Each row was made from one walk, in order. Every step used is in the known rows, and no mark comes twice. Write each row's walk.
Known rows:
buvip sulan lugu sufit foguf lavil doval fanagub mogek: [ 106   87 -113 -111 -227 -191  -64 -151 -118  -19  -49  -47  -15 -128
 -134  138    7  -87   27  -39  -84   83  138  -52  128   67  129  283
  -99   47 -257  151  161  164 -170  125  -29  -51 -114 -126   41   94
   80  142 -168  -99  281 -103 -165  273   33 -182 -110 -229 -251 -217
 -199  106   56  -90 -188  -41  -42]
fanagub mogek doval zava: [ 165   84   72   48  -43 -107 -109  -74  -16  -59   31   26   42  -82
 -166   75    1  -23    4    8  -82  233  100 -107    2  103  165   60
  -18   91 -136  119   19  325 -167  231  -41   34  -10 -105   44  -62
   18  140 -168  -23  148  263 -101  174  -78   -6   -4  -97 -218 -164
 -632  186 -170  -69 -244  -26  -78]
lugu buvip sulan mogek fanagub zava doval: [ -66   73    5  -67  -28 -140  -56 -124  -22  -13  -56    3 -102  -17
  -14  -85  -12   80   46  -59   23  -20   96   57   98  -59   76   12
 -111   24  -42 -155   69  350 -190  212  -12   16  129  -69   28 -168
  -22   83 -222 -138  119 -227  -97  268    1 -334  -94 -143 -195 -124
   44   23   65  -55 -220 -121  -15]
baviv sulan lavil doval fanagub mogek: [ 110   78 -139  -53 -224 -204  -97 -173   -6  -32  -62  -58   66 -101
 -103   95  -20  -91  -44  -47 -111   -9  181   80   72  -63   55  288
 -130  -31 -330  109  128  145 -288  202  -37   29  -55 -155  -79    9
   80  184 -167 -122  201   39 -119  391  -31   33  -94 -280 -185 -207
 -371  149   29  -64 -171  -22  -45]
sufit baviv mogek doval: [ 120   92  -56   90 -137 -205  -29  -83  -89   22   56   45  -87  -95
   -1  139  -15    2  -35    0   52  214  140   77  109 -121  101 -230
  -30   51   -6  104   57  229 -100  205   13   54   49 -106  -97  -34
   -1   92  -72   40   37  232  -73   51  -39  116 -102 -103 -140 -188
   77   85  -95 -192 -142   20  -36]
sulan buvip lugu mogek doval zava lavil: [ -35   80 -121  -65   46 -124 -150  -87 -182   22   58   20   39 -103
  -30   85   14  -70  -77  -82 -105  259   92  -42  107  123  104  -62
  -91  -16  -39   64    3  408  -24  138  -14   -6   64 -112   49 -128
   54   44  -54  -35  175    3  -71  -75 -102  -25  -50 -223 -242 -205
 -258  190  -17  -62  -42   28  -73]
sufit foguf lavil sulan fanagub mogek doval zava: [ 150   83   69  -18 -100 -108 -111 -115   25  -52   64  -16   10 -123
 -133  113   55   21  -20  -16  -93  271   59 -101   42  110  253   -4
  -26  185 -170  140   30  419 -147  238  -29   31   -7  -76  158   75
   38  137 -192 -122  215  196 -117   44  -97  -95  -80 -187 -302 -156
 -569  192  -92  -87 -169  -42  -62]
sulan buvip lugu sufit baviv lavil doval zava foguf: [ 127  113   44   21   53 -134  -65 -118 -178    9  128   -7   -3 -219
  117   -7  -38 -101    0  -55  -65  568   74  -45   72  114  206  132
  -20  200   73  -29    8  256  -72   87  -55 -279  -43 -129  136  -90
   47   39 -167    0   77  -54  -87  330  -47 -171  -14 -264 -290  -82
 -434   52   52 -121  -63  -44  -24]
lugu sulan mogek doval zava: [  34   82   50  -34  -13  -90  -92 -144   28  -50   84   11  -13 -127
 -165  130   36   80    6  -50 -108  237  133  -50    8   65   60   -9
  -45  130 -113   47   70  380 -142  168  -31   19   -7  -79    8 -105
   30  134 -191  -87  147  110 -100  -61 -139   78  -31 -120 -197 -129
 -526   93  -95  -79 -250   10  -45]
mogek fanagub zava lavil buvip: [ -85   59 -151  -77  123 -182 -156 -228 -141   61  164  -39 -162   45
   41  -42   25   77  -95    9 -123   51  138  126  -58  -48  -19   51
 -225 -162    3  112  -30  150 -169  164   49  -52   78 -153  117   39
   37   61 -107 -201  134 -117  -16  -26  -11 -117 -200 -229 -174 -239
  -65  125  324  -26  116 -122  -36]
lugu sufit foguf sulan fanagub mogek doval zava lavil buvip: [ -39   80 -115  -98   62 -135 -120 -244 -171    9  246  -86 -170  -43
   41  112   29    7 -111  -48  -81  150  167    6  -68  -26   71   60
 -196  -52 -124  164    9  231 -112  250   39  -99   25  -94  172  217
   41    7  -72 -186  238  -66  -77 -163  -54 -179 -247 -251 -304 -246
 -100  186  251  -58   79 -133  -51]
mogek doval zava foguf lavil sulan buvip lugu sufit: [ -27   89  -79  -58   53 -138   16 -173 -323   44  224   14  -25  -27
 -165   75  -33    3  -40  -25  -40  238   68 -105  191  104   81  114
  -70  119  192    1   77  284    2   33    7 -418   -3  -23  108   52
   75  -14  -65  -27  190 -210 -118  -89  -74 -248 -126 -158 -186 -157
   45  123   90  -79 -105  -10  -39]
foguf sulan lugu buvip: [-135   38 -129  -81  -18 -119   88 -234   74  -28   45  -60  -67   10
  -46   90   71  166   14  -79  -76  144   98   29   13   71  -43 -220
 -125  -80  199   32  129  101  -62  192  -22 -340   50  -36   99   17
  -41  -28  -62  -73   -4 -239  -21  -18   19 -100 -102   56  -93 -108
  152   38  269  -42 -131   46  -43]
sulan lavil buvip lugu mogek fanagub zava foguf doval: [  26   69  -30  -79  -69 -168   52  -55 -266  -13   63  -59   10 -188
  149 -108  -43    0 -135  -53  -16  249   81  -21   25  112   90  -56
 -124   41  110 -112   22  295 -144   81   33  -65  127 -154  -68  -23
   60  -25 -107 -121  168  -77  -86  400  -26 -221 -167 -256 -138 -242
 -167  -57  134  -61 -179  -36  -71]
fanagub doval zava lavil: [  62   99 -125   -7   13 -108 -167  -99 -108   50  -20   10    9 -110
  -22  -21   -2  -13   -9  -57  -86  246   99  -18    7  176  158   -4
 -101  -18 -102   40  -54  312  -29   82  -50   93   -6 -132   45 -160
   13   90  -67  -63  200  148  -73  205  -32  -12   69 -203 -169 -178
 -421  194   61  -17  -40  -49  -57]
baviv sufit mogek doval: [  93   56  -90   42 -129 -193   38  -28  -30   28  181   92 -125   36
  -23  112  -21   82  -48   17   26   18  130   92  153 -119  184  -47
  -56  128   31   54   71  257   -5  228    5   87   -4 -111  -40  -48
   25   54  -37   -3  169  164  -40  -34 -111  124 -130 -140  -94 -182
 -150  120 -125 -168  -99  -65   24]
sufit mogek fanagub zava: [  76   50  -12  -45 -131 -193 -181  -77   76   18  -87   41 -139   24
  -53 -127    4  226   17   90 -145  -27   63   96   10   43  171 -135
 -119  -63 -223    9   24  181 -216  161   17  128   68 -101   64 -117
   66  156  -69 -165  102  -13  -80  250  -17 -183  -74 -153  -83 -212
 -387   88   91  -80 -232 -186   15]
nadi zava foguf doval fanagub: [ -37   62   84  -21 -134 -136   95    2 -138  -36 -119   29   15 -246
   14 -101  -53  110  -37  -96  -17  123  121  -42   90  174  171  412
  -73   74 -197  -90  -19  249 -157   54   36   -5  -20 -107  -55   51
   21   25  -99   66   98  395   18  345  -72   12  -30 -173 -121 -195
 -426    0  135  -89 -108   38  -74]
nadi lavil sulan lugu mogek: [ -20   54 -241  -68  -95 -170  -11 -265  -23  -54  114    2   38  -55
  -89  184   92  -66  -44   36  -79  -18  107  109   69  -46  -90 -357
 -108  -47 -132  104  198   77  -18  137  -54 -266  -40  -84 -147  -82
  108  115  -80 -156  136 -154 -123 -151  -73    7 -270 -100 -193  -95
  253   52  210 -104 -254   21  -36]
nadi zava lavil foguf: [  11  115 -112   -8   86 -220  -46  -87 -202  103  130   -1 -129   -6
  -78  -37   -9  -25  -15   -2  -59  239   19   45   43  106  122  162
 -142   81 -168   82   44  270  -21   -5   -1 -209 -123 -178  137  -35
   32   95 -152  -53  175  172  -38  -31  -45  129 -245 -198 -263 -174
  -45  142  181  -53  154  -72  -30]
fanagub mogek doval zava lavil sulan buvip lugu sufit foguf: [ 109  126 -195  -45   -3 -176  -80 -148 -126   51  291  -16 -106 -108
   32  147    7  -87   37  -51  -44  459   41 -110  126   24  140 -188
  -84  127   81  206   82  183   89   45  -19 -311   40  -44   48   64
  107   28   14 -137  236 -145 -143 -152   49 -317 -182 -193 -216 -138
    3  159   38 -169  -91 -118    1]
lavil sulan fanagub mogek doval: [  78   88  -80  -21  -72 -183  -53 -132   34  -17   89   -8    0    2
  -93  129  -14   72  -81  -60  -33   27   90   -1  131  -62   92  -30
  -99  139 -120  117  126  270 -158  289   59   33   52 -102  -73   49
   49  115 -137  -11   67   96 -118   72 -122 -147 -203 -117 -198 -184
 -198  137  -50  -97  -92  -52  -43]
buvip lugu sufit sulan fanagub zava: [  65  111  -50  -94 -140 -187 -132  -81    3   61  -90  -27 -176   52
   -4  -85   15  137   23   97 -138    3   71   55  106   51   31   60
 -169    9 -247 -126   78  202 -226  146  -27    5   68    6  -24   48
   55   74  -46  -98  -44 -163 -142   26  -68 -388   40  -42 -243  -77
 -144   85  188  -37 -261 -100   15]
baviv nadi doval zava lavil sulan lugu mogek fanagub: [ -74   19 -142  -43  -67 -138 -162 -207  -59  -55  -31    1   19 -134
  -53  171   18  124  -80    0  -75   39  111    6  -24  100  130 -325
 -155  -49 -208  -37  139  272 -148  298   31  -94  -43  -87   35 -132
  200  136  -26  -89  149  -70  -18  -59 -154 -121 -330 -289 -110 -171
   89  116  233  -99 -139   25  -45]
sulan lavil buvip lugu sufit baviv: [  13   94   51   32  105 -255    3 -167 -134   47   13  -63 -134  -76
   52  140  -34 -160    0   57 -122  297  158  117  -64  -13  -97 -167
  -90   37   12   98   92  -47  -36  -54  -56 -205  -35  -22   14  172
   43   42  -23 -100   45 -199  -21  -99   92 -243 -100 -129 -181  -51
  398   47  104 -165 -190  -40   13]
nadi zava foguf lavil: [ 116   53   99  -76 -101 -143 -130  -77 -219   83   49   55   27  -64
  -13  -91   31   23  -33  -68 -115   80  -44   22  173  163  183  147
    7   13  -16    9  -46  131  -89 -105  -72   46  -56 -180  237   -8
  -52   31  -84   15  156  171 -126  178  -78  194  -62 -225 -155 -249
 -174  117  123  -72   82  -16  -61]
fanagub doval zava foguf sulan: [  98   47   67   -1 -125  -94  -67 -159    3   17  -50   -3   39 -175
  142 -103   13  174  -58 -147  -42  200   82  -53  -52  135  257 -109
  -95   21 -118  -89    1  230 -214   60  -60  -70   36  -96  125  -22
  -17    6  -33  -76   66   68 -143  269  -69   -1 -128  -12 -198 -271
 -427   32   91  -10 -101 -105  -41]
sulan fanagub zava lavil buvip lugu: [ -57   45 -146 -100  154 -244  -72  -99 -163   43   39  -64 -125   21
   19    6  -24  -83  -50  -27 -148   76  111   17  143   47  -29  167
 -243  -48   47   69  -10  234 -222   55    6 -277  107 -120  -34  -12
   88   -7  -74  -86   66 -295  -40  -17    7 -365 -122  -91 -280 -195
  217   70  209  -45  -89   32  -41]
mogek doval fanagub zava lavil buvip sulan lugu: [ -28   42 -114  -69   39 -188   46 -162  -53   73   59  -55  -92  -17
  -33  103   49   21   10  -13 -102  174  114   29  194   44 -107  195
 -235  107   27   56  109  221 -155  162    4 -210   41 -110  145  -21
   78   76 -192  -57   69 -415 -102 -242  -22 -219 -179    4 -272 -127
  -41   -2  193  -70  -84   87  -20]
baviv nadi lavil foguf sulan: [ -14   37  -16   -8 -192 -182   50 -238 -124   60    6  -44   27  -27
  -54   35   46  216  -87  -25  -45  -23   91  107   17   81  213  -65
 -148  -29 -147  -85   93  223 -231   55   -1 -138  -63 -122   90   85
   -9   62  -41 -116   15   75 -143  -79  -38  225 -287  -66 -130 -245
   48  121  143   34   33  -38  -43]
buvip sulan lavil foguf doval fanagub: [ -88   58   23  -78 -176 -173  221  -26 -179    2 -178  -37  -22 -210
 -106   -8   -2   93  -46  -91  -12   94  144   18   76  135  118  378
 -139  174 -114 -132  107  296 -180   71   46  -25  -38  -75    7  107
   52   74 -228  -81  112  164    0  109  -12   49  -84 -187 -183 -149
 -250  -46  129  -44  -61   85  -53]
fanagub mogek doval zava foguf sulan: [ 100   48   86   -6 -134 -105 -109 -147  -13   13  -16   -1   63 -175
  124  -57    4  128  -89 -154  -50  174   82  -85  -40  117  233  -83
  -72   26 -184  -20   36  245 -217   92  -43  -10   45 -114  151   29
  -18    3  -55  -69  104   81 -141  227 -112   12 -200  -37 -236 -308
 -450   77   11  -29 -108 -104  -44]
doval zava foguf lavil: [ 116   47   96  -81 -127 -100 -113  -82 -221   72  -24   45   32 -161
  -34  -84   65    2  -31 -111 -113  144  -14  -17   94  214  246  147
   28   91   37  -34  -35  210  -76  -71  -86   64  -37 -148  286    3
  -72   28 -151  -60  167  151  -89  200  -52  142   47 -244 -196 -196
 -348   98   78  -44    0   12  -42]
sulan buvip lugu mogek doval: [  -3   59 -135  -60  -61 -187   -3  -83 -136  -65  111   48   28  -24
  -93  173   16  -20  -70  -65  -30  101  105  -14  231  -81   27 -270
  -86    9  171   35  112  252  -72  223   22 -194  122  -62 -197 -129
   92   48  -30   47  -11  -56 -115 -111  -84  -29 -194  -70 -166 -192
   89   39  -95 -136 -155   42  -77]
mogek doval zava foguf lavil sulan buvip: [ -35   50  -34  -84   52 -121   44 -307  -24   57  269    8   58   43
    0   49  102  151 -123  -99  -67  228   -4  124  142  -50  208   21
  -56  107  235   35   66  424 -180  171   20 -199   89 -113  253   56
    1   91 -161 -141   73 -130 -150 -245  -81  -59 -151 -204 -164 -183
 -294   71  109  -53  146   16  -51]
buvip sulan lugu sufit mogek doval fanagub: [ -57   43  -45  -55 -181 -167   90  -43  -63  -34  -78   55 -132 -153
 -180  127    0  114   26  -67  -29  -21  180   -1  230   22   98  271
 -110  125 -173   14  104  189  -62  189   42  -44  -29  -15   36   27
   84   86 -108   41  131   74   -1 -109 -104    2  -95 -119 -200 -145
 -279   13   24 -159 -155   31   -4]
lugu sufit lavil buvip: [ -63   69 -151  -90  145 -175  -90 -252 -158   41  268  -35 -149   95
  -11  110   29 -106   -3   96  -77    2  172  175 -164  -94  -72  -40
 -139 -129  138   84   42 -185  -92   96    8 -229  -49  -95   40  193
   33   39  -30 -191  165 -104  -13 -256   75   40 -223 -218 -169 -167
   97  111  330  -97  103  -88  -35]
mogek fanagub doval zava lavil sulan buvip lugu sufit foguf: [  73  116 -189  -43    4 -162  -62 -157 -117   43  222  -20 -124 -132
   63   97   10   24   48  -49  -52  467   35  -90   93   60  198 -217
 -122  129  105  111   49  168   68   36   -3 -366   29  -25   61    6
  148   38   41 -154  192 -167 -121 -109   76 -344 -165 -222 -155 -138
   23  107  147 -152  -71 -135    6]
nadi doval fanagub zava foguf sulan lugu: [   7   38  -23   -1  -68 -151   58 -166   15   57    9  -51   29 -149
  150  -55   18  148  -17  -67  -69  256  101  -37  119   99  113    7
 -192   63 -143    2   51  185 -133  115  -30 -261   31 -104   94   13
   63   16    8  -10   54 -189 -106   77  -93 -189 -186    6 -178 -169
 -216  -13  161  -63 -199   69  -20]
nadi doval zava lavil buvip: [ -57   70 -113  -21  218 -135  -79 -229 -107   25  215  -42 -101   15
   30   47    9  -40  -63  -17  -71  109  151   97  -92   -6   51   50
 -167 -131   39  156  -20  186 -143  205   -2 -107    7 -155   94   45
   26   48  -90 -115  188    6  -28 -100  -68  -59 -172 -209 -215 -187
  -18  138  210  -44  124  -19  -67]
sufit lugu mogek fanagub doval: [  87   66 -178  -37 -124 -171  -79 -118  -36 -116  -36   28  -79 -114
   11   39    8  130   22    5  -19   22  125   16   48   -5  187 -287
 -142  -45  -18  -61   51  110  -74  174   -1  -71   16  -68 -220 -209
  168  148   23  -23   26   53 -134  340   27 -123 -123 -191  -29 -279
  -82   23  151  -86 -195 -118  -68]
lugu sulan fanagub mogek doval zava lavil buvip: [ -86   76 -137 -121  116 -134 -172 -276 -106  -27  206  -85 -164  -34
   11  127   39   19 -102  -74 -110   43  163   50  -76  -19   -7  135
 -169  -70 -114  121   24  249 -154  273   27  -57   25 -114  115  101
   20   43 -130 -139  192  -64  -52 -138  -85 -164 -201 -239 -294 -215
 -165  169  252  -54   83  -67  -63]
lugu sufit baviv sulan: [  99   85 -101   85  -84 -203 -147 -212  138   84    4  -27   29  -35
    8  101  -37  -76   -8   26  -80   16  145  277  -86   -8  -11 -125
  -54   16 -149  -91  133   53 -169   45 -104 -164  -42  -33  -42   57
  -25   67  -19  -58  -46   15  -58   28  -20   46 -145  -79  -44  -61
  417  152  108 -137 -142  -40   45]
sufit baviv lavil buvip: [  -4   47  -89  -18   20 -229  -87 -230 -120   15  175  -55  -90   28
   86   96   22  -40  -54   80  -60   86  219  204  -54 -136  -27  -17
 -149  -96   54   65   25  -51 -191  168  -23 -122  -21 -120   35   87
   15   65 -156 -158  -42  -11  -25   13   46  -42 -213 -179 -153 -157
  188  119  301  -96  136  -75  -46]
buvip lugu sulan mogek fanagub zava foguf lavil: [  28   46   -9 -194 -169 -160 -209 -139 -204   71  -41    7  -27 -179
    4  -86   58  126  -34 -126 -168   35    7   -6  192  176  148   54
  -51   35    5  -79   23  255 -118 -112  -42   50   43 -138  203  -65
    9   40 -144 -136  174 -184 -142  201  -72  -36  -87 -291 -168 -287
 -186   46  163  -54  -76  -37  -21]
doval fanagub zava lavil foguf: [ -16  110 -166  -47  -40 -216  -39  -90 -196  104   -9   -8 -169 -106
  -93 -111   22   54    0  -21  -65  223   76   30   66  116  152  207
 -171  106 -145   20   39  347  -18   39   22 -137  -40 -124  133   -5
   29  112 -217 -145  148  102   -4   89   -6    9 -135 -222 -287 -144
 -285  116  196  -26   67  -89   -3]
nadi doval fanagub zava lavil buvip sulan lugu: [ -20   47 -118  -55   87 -181   59 -178    1   73   37  -64  -72    0
    6   88   26   11   44   -1  -88  115  110   56  161   70  -60  137
 -232   59    8   57  127  186 -181  176  -17 -221   11 -119  108  -31
   96   82 -151  -34   76 -425 -131 -200  -35 -280 -188    3 -243 -114
   97   -2  210  -70  -78  110  -28]
mogek fanagub doval zava foguf lavil sulan lugu: [  15   40 -102  -13   -2 -151    6 -246  -33   40  132  -54   33 -126
  -16   40   83   70  -48  -21  -84  347   40  -19   92  116  125   22
 -153  188   -9   75   47  310  -70   69  -36 -337  -42 -126  247  -27
   93  108 -165 -164  232 -215  -54    3  -71 -173 -215 -164 -211 -135
 -230   15  226  -58 -129   53  -15]

Which walk is each row?
[ 115   53   61  -52 -167 -140  -12 -163 -109   63   58  -72   71 -145
  105   27   31   36 -130 -128 -126  258   84   17   66  -65   -3 -140
 -139   66  -95   31   67   72 -152   99  -53  113   81 -121  163   18
   55   67  -82 -190  154 -122 -173   36  -99  203 -154 -233 -207 -215
 -538   97   10  -41  -55  -27  -38] : fanagub mogek doval zava foguf sulan lavil
[  52   88 -174  -96 -101 -165    6 -171  -79  -10   16  -93 -136  -57
   74   41   -8  162  -27  -82  -30  105  136  -11  129   21  203  -86
 -245   48  -42  -62    7  235 -139  213   29 -201   57  -26  -90   43
  100   16   46  -62   43 -140 -188  153   28 -383  -98 -116 -176 -216
   43   60  250  -43  -73 -121  -51] : zava lavil buvip lugu sufit foguf sulan fanagub doval
[  98   49 -170  -92 -145 -154  -64 -183 -135  -70  -36  -11  -59 -122
    8   58   39  129  -11  -64  -41   17   98   10  134   33  176 -158
 -170    3   87  -90   64  163 -161  222    7 -164   22  -96   15 -188
  151  119 -103  -66   69 -199 -179  244   15 -163 -204 -218 -125 -285
  -51  -31  246  -76  -89 -104  -75] : zava foguf lavil buvip sulan lugu mogek fanagub doval
[ -70   78 -165  -83  130 -158 -122 -234 -147   43  258  -42 -159  -13
   55  112   63  -68 -107  -36  -96  125  185  130  -47 -100  -38  125
 -201 -122  -32  136   21  230 -161  149   -7  -26   28 -146  135   56
   34   62 -139 -212  203 -106  -31 -307 -104   60 -194 -261 -280 -230
  -92   76  214  -43   85  -54  -32] : sufit sulan mogek doval zava lavil buvip
[  23   81 -103  -86  -39 -195  -94 -152  -41  -66  111  -52  -67  -24
  -57  177  -15   54  -67  -93  -66  -15  120  -40  145  -55   26   40
 -123   72  -68   84  116  234 -177  291   51  -84   77  -84 -106   31
   62   59  -89   30   45  -55 -129   13  -98 -254 -224 -105 -225 -223
  -71  113  -13 -114 -117  -21  -65] : lavil buvip lugu sulan fanagub mogek doval
[ -22   91 -136  -44   52 -116   -1 -204 -256   52  136  -38 -120  -15
 -162  124  -27   45   20   43  -47  169  135  -67   39  131  -48  112
 -180   96  -16  -13  129  128   -4  138   13 -321 -104  -34  138    7
  114   43  -89  -55  207 -323 -122 -112  -19 -285 -153 -115 -157 -125
  106   99  272  -57 -135  -52  -19] : mogek fanagub doval zava lavil buvip sulan lugu sufit
[ 144   53   19   42  -91 -142 -111 -187  -86 -151  -82  -28  -15 -163
 -102  147   22   27   29   89 -120  174  159  -12   29  129  238  -85
 -101  -47  -80  -28  -44  324 -252  271  -43 -116  -29  -69   -7 -147
  133  182  -94  -67   61   93 -118  206   16 -119  -27 -237 -166 -176
 -363  154   64  -69 -284  -43 -110] : sufit baviv nadi lavil buvip lugu mogek fanagub doval zava
[  55   52 -194 -176 -142 -178 -129 -137 -200 -120  -21  -16 -117 -139
   22  139   75 -169  -44  -47  -87  -60  130    0  120   12   67 -136
 -129 -113  -53  -60   98  201 -176  164  -92 -233   32  -35  -74  -67
  128   27  -71 -108  106 -204 -136  -14  -67 -189 -161 -189 -378 -214
  202   -9  219 -102 -236  -22  -74] : sufit sulan fanagub doval zava foguf lavil buvip lugu mogek
[  11   54  -79  -88   27 -121   41 -331  -10   45  228   -4   45   44
   18   21  101  149  -90  -88  -64  204    4  136  133  -39  240   24
  -74   74  230    8   50  406 -203  163   -3 -219   72 -114  215    9
   10  111 -152 -161   75 -148 -187 -112  -27 -121  -94 -204 -139 -189
 -317   61  168  -33  113  -15  -58] : fanagub doval zava foguf lavil sulan buvip
[   4   89   -4 -107  -72 -167  -65 -165 -163   45   89  -44   40  -80
  -68  -28   29   63  -97  -44 -110  345   67   84   77   40  212   51
 -100   94   44   38   47  369 -182   45    8  -33  -62 -230  110  -49
   38  133 -216 -172  267 -167 -109  375  -82   68 -112 -383 -200 -207
 -263  -33   36  -26    0  -37  -21] : sulan mogek fanagub zava foguf lavil doval
[-127   68 -158  -85   54 -158   14 -305   31   71  211    1   14   66
   10   25   69  211 -116  -69  -73  183   66  157  163 -105  109   22
 -150   17  108   61   67  433 -165  225   74 -136  144  -90  112   32
   47  119 -121 -155   50 -159 -110 -244  -76 -147 -163 -186 -141 -181
 -310  112  164  -47  144  -21  -39] : mogek doval fanagub zava lavil sulan buvip
[ 129   83  -63  -31 -154 -148  -86  -71  -88    7   -9   59 -104 -260
   88 -138   12   73   30  -86  -74  263   70  -65  229   53   83   88
  -91  115  -51  -29   -3  193  -21  135   -8  -88  107  -90   27 -121
   51   64 -146    3   20   31  -68  332  -82 -117  -31 -154 -256 -118
 -649   21  142 -131 -191  -80   -9] : sulan lugu mogek doval fanagub zava foguf
[  26   80   -1  -86  -98 -173  -74 -136 -137   19   81  -29   -5  -64
  -49  -34   29   50  -85  -25  -84  303   47   99   50   57  302    7
  -60   64   28   48   23  330 -146   79   -9  -33  -74 -216  164  -45
   19  114 -153 -137  306 -104  -79  396  -72   33 -116 -370 -218 -207
 -282  -21   -2  -59   16  -63  -12] : sufit mogek fanagub zava foguf lavil doval
[-175   77 -203 -187  -17 -185 -169 -243  -58  -59   83 -104 -152 -186
   85   84   34  114    3 -135 -100  115  133  -43    2  119  -44  -44
 -129  -77    8  -36   68  217  -83   11  -28 -259   85  -30  -96  -21
   47  -25   -8 -111  162 -263  -59  -37   -6 -364 -214  -82 -209 -203
   74   23  221 -105 -111    1  -41] : sufit foguf doval fanagub zava lavil buvip lugu sulan
[  65   43  -22  -89   10 -148  -89 -220 -243   -2  224  -26  -95  -48
  -17   31   66  -46  -94  -61  -85   66   99   36   40  -17  120  216
  -92  -39  127  132  -31  183 -174  144  -15  -92   19 -169  249  129
  -27   38 -194 -137  201    5  -84   48  -36   19 -176 -267 -261 -276
 -220   98  176  -57   88  -58  -76] : fanagub mogek doval zava foguf lavil buvip
[ -38   49 -150  -91  -88 -189  -18 -144 -144  -58  142   33   58  -24
 -132  183   53    1 -108  -60  -28   84   92   -1  243  -64   64 -305
  -77   13  192   60  116  343  -66  189   16 -192  110  -60  -96  -64
   91   61  -79  -38   93 -105 -115 -161 -120   -7 -275 -124 -205 -225
  127   56  -61 -119  -90   41  -81] : foguf lavil sulan buvip lugu mogek doval
[  19   17  -47  -66   80 -230   25 -111 -173  -12  149  -70  -99  -77
   62   90    0 -135  -82  -75 -121  205  127   -3  152  -49   14   55
 -202    2  123  109    4  187 -210   70  -40 -307  109 -122   98  -25
  114   -7  -78 -137  182 -327  -65 -107  -48 -117 -228 -150 -328 -241
  -51   -6   44  -98 -125   41  -40] : sufit mogek doval zava foguf sulan lavil buvip lugu
[  24   34 -163 -154 -123 -188  -90 -148 -117  -58  -20   27   -3  -62
   39   50   37  -50  -53  -68  -97   -6   88   10  158   -6   39 -307
 -113 -131    9  -50  132  218 -185  127  -51 -250  127  -58 -152 -140
   99   21  -10  -82    5 -275 -192   45  -18 -208 -166  -55 -234 -232
  150   16  126  -94 -268  -29  -65] : fanagub zava foguf sulan buvip lugu mogek
[  33   45 -226 -118 -156 -167  -96 -234  -67  -27   82    8  -23 -105
  -47   79  104  -62  -46    5  -73   82   83   37   94    4  -34 -337
 -103  -19  -82   60  154  198  -15  119  -74 -213    8  -79  -12  -69
   79   93 -130 -193  198 -217 -117    9  -75 -105 -233 -127 -268 -119
   54   29  243 -104 -255  -22  -24] : fanagub zava foguf lavil sulan lugu mogek
[ -56   60 -181  -85  152 -235  -87 -112 -195   31  140  -47  -98  -41
   41  126    6 -188  -65  -51 -123  161  158   12  135   -9  -46  155
 -224  -77   60  108   31  276 -207    5  -38 -257   76 -133    2  -58
  114   13  -93 -125  160 -314  -40 -236  -72 -145 -196 -151 -319 -253
  183   14   90  -63 -107   57  -38] : sufit sulan mogek doval zava lavil buvip lugu
[  74   38 -186 -135  -95 -178 -113 -138 -232 -123   12    9  -63 -136
  -61  109   47 -185  -25  -42  -77    1  134  -41  122   35   58 -184
 -105 -121   70   18   57  203 -128  126  -83 -280   38  -75 -110 -134
  110   40  -99 -103  158 -148 -130  146  -12 -131 -155 -164 -308 -230
  139   26  158 -100 -250  -22  -95] : fanagub doval zava foguf lavil buvip lugu mogek
[ -32   55 -140 -150 -165 -185  -31 -182 -148 -109  -22   -1   59 -124
   -8   84   44  -14  -63  -41 -118   15  123   39  232  -12   91 -176
 -117 -130  -57  -23  115  263 -187  164  -20 -279   81  -76 -180 -115
  143   63  -37  -79   48 -253 -201   95  -56 -105 -189 -175 -260 -247
   19   25   98  -84 -241   -7  -91] : nadi lavil doval fanagub zava foguf sulan buvip lugu mogek
[  77   43   66  -51 -160 -126    5 -169 -100   55  -11  -76   51 -168
  134  -21   35  146 -119 -125 -134  269   79   36   32  -30   52 -172
 -177   69  -73  -64   35   61 -173   90  -38   61   71 -101  177  -39
   97   77  -54 -206  109 -144 -150   82  -70  174 -138 -261 -147 -216
 -517   47  120  -23  -35  -43  -33] : mogek fanagub doval zava foguf sulan lavil
[ -94   65  -65  -68    1 -176 -116 -164  -71  -37   37   -7  -16  -20
   75  -65   10  -31   -9   10   21   55   89   67   74  -99  148 -130
 -110  -25  -50 -131   19  342 -157  209  -19 -160  144  -58  -10 -115
   50   83  -94 -178  183 -238  -74  156   11 -394 -220 -226 -256 -158
   12   67   67  -91 -192 -104  -39] : sufit lavil sulan buvip lugu mogek fanagub zava doval
[  73  105 -203 -143  -82 -211 -187 -156 -116   26    2  -69 -143   17
   60  128  -15 -129  -61  -35 -110 -191  121   48   34  -11   17  235
 -169  -81 -389   44  175   79 -244  170  -28   14  -33  -89  -12  134
   73   46  -36  -85  120 -165 -157   -2  -58 -373 -131 -203 -295 -228
  165  148  221  -59 -146  -95  -17] : zava lavil buvip lugu sufit sulan fanagub mogek
